Below are the code and all the weights of a small trained network. Each question names an input and a class and asks about switching units off, where a switched-off unit gives its printed mean instead of its output.

import numpy as np


def w(rows, s, z=0):
    codes = np.array(rows[::2]) - 128.0
    scale = np.full(codes.shape[1], s)
    scale[-1] = z or s
    return codes * scale


def norm(h):
    return h / np.sqrt((h * h).mean(-1, keepdims=True) + 1e-5)


def f(y):
    return np.maximum(y, 0)


def log_softmax(a):
    a = a - a.max(-1, keepdims=True)
    return a - np.log(np.exp(a).sum(-1, keepdims=True))


def net(x, mask):
    res = np.array(x, float).reshape(1, 3) / 4 @ E
    u = 0
    for l in range(2):
        y = f(norm(res) @ A[l][:, :-1].T + A[l][:, -1])
        res = res + np.where(mask[u : u + 4], y, B[l][:, -1]) @ B[l][:, :-1]
        u += 4
    return log_softmax(norm(res)[-1] @ U[:, :-1].T + U[:, -1])


A, B = {}, {}
E = w([
[84,123,91,106,194,166,172,193,123,158,147,249],'x0',
[87,155,135,99,197,168,206,36,75,181,154,172],'x1',
[124,109,227,151,163,111,199,115,157,88,149,131],'x2',
],0.011)
A[0] = w([
[121,174,13,133,94,118,19,213,110,125,115,122,207],'0.n1',
[115,130,88,113,134,159,164,102,135,152,125,153,2],'0.n2',
[121,172,160,134,167,144,189,73,117,148,115,179,13],'0.n3',
[82,162,106,103,222,197,236,51,66,196,151,252,207],'0.n4',
],0.012,0.0016)
B[0] = w([
[157,94,127,32,84,189,95,130,255,225,53,150,218],'0.n1',
[78,201,106,132,136,205,156,127,90,183,207,152,154],'0.n2',
[89,50,99,144,121,176,218,136,113,123,160,102,175],'0.n3',
[180,66,64,33,57,183,12,103,224,242,29,157,252],'0.n4',
],0.0077,0.022)
A[1] = w([
[107,111,131,115,140,131,136,196,149,105,136,178,144],'1.n1',
[133,151,61,115,106,149,105,95,73,160,126,109,174],'1.n2',
[139,136,130,139,84,114,96,153,138,113,126,80,57],'1.n3',
[135,90,83,148,111,123,106,250,145,113,135,165,253],'1.n4',
],0.022,0.0022)
B[1] = w([
[153,62,87,60,122,164,106,136,169,178,66,138,178],'1.n1',
[176,70,113,59,70,183,93,137,245,166,131,133,240],'1.n2',
[114,196,91,150,192,94,99,163,87,133,101,238,211],'1.n3',
[159,111,106,41,85,212,120,1,196,242,98,137,251],'1.n4',
],0.0087,0.014)
U = w([
[178,209,176,254,192,58,88,150,90,55,110,205,4],'0',
[116,81,164,190,133,173,212,135,77,76,216,63,35],'1',
[213,75,74,70,77,242,61,94,235,244,75,188,239],'2',
],0.0061,0.0021)

Each question gives the input, the list of numbers given to net, and the class t.
The units are the neurons (one row each of A and B). Each row of codes is followed by its name. A weight is (code - 128) times the scale printed after its matrix; where a second scale follows, it is the last column's (A, B and U).
mask holds one flag per neuron, layer by layer. A switched-off neuron (its flag False) gives its mean, the last column of its row in B, instead of its output. The means were averaged over made-up inputs and are rounded, as every weight is.
A unit's drop is (log p(t) with every unit on - log p(t) with that unit switched off) / (log p(t) with every unit on - log p(t) with every unit switched off).
The circuit of an input: a set's keep is (log p(t) with only the set's units on - log p(t) with every unit switched off) / (log p(t) with every unit on - log p(t) with every unit switched off). Starting from all 8 units, units are removed one at a time, each time the one whose removal leaves the highest keep (on an exact tie, the one counted first), for as long as the keep stays at least 0.8.
units of the circuit, in order: the units of the circuit, biggest drop first
top k neurons: the k neurons with the biggest drops, biggest first
top k neurons in layer l: the k neurons of layer l with the biggest drops, biggest first
drop when u is switched off: that unit's drop, to one decimal
input [-2,-2,6], class 0: units of the circuit, in order => (0.n4; 0.n1; 1.n4; 1.n2)
input [-8,-3,7], class 0: top neuron => (0.n4)
input [-8,-3,0], class 0: top 3 neurons => (0.n4; 1.n4; 1.n3)
input [-8,2,5], class 0: top 3 neurons => (0.n4; 0.n1; 1.n4)
input [-3,-5,7], class 0: top 3 neurons => (0.n4; 0.n1; 1.n2)
input [-8,6,6], class 1: top 4 neurons => (0.n4; 0.n1; 1.n4; 1.n2)
input [-5,2,1], class 0: top 3 neurons in layer 1 => (1.n4; 1.n2; 1.n1)
input [-6,-5,4], class 0: top 2 neurons => (0.n4; 0.n1)
input [-8,-8,6], class 0: top 2 neurons => (0.n4; 0.n1)
input [-7,-4,5], class 0: drop when 0.n4 is switched off => 0.4
input [-3,0,8], class 1: drop when 0.n1 is switched off => 0.2
input [-7,-2,8], class 0: drop when 0.n1 is switched off => 0.1
input [-8,-4,4], class 0: drop when 0.n4 is switched off => 0.4
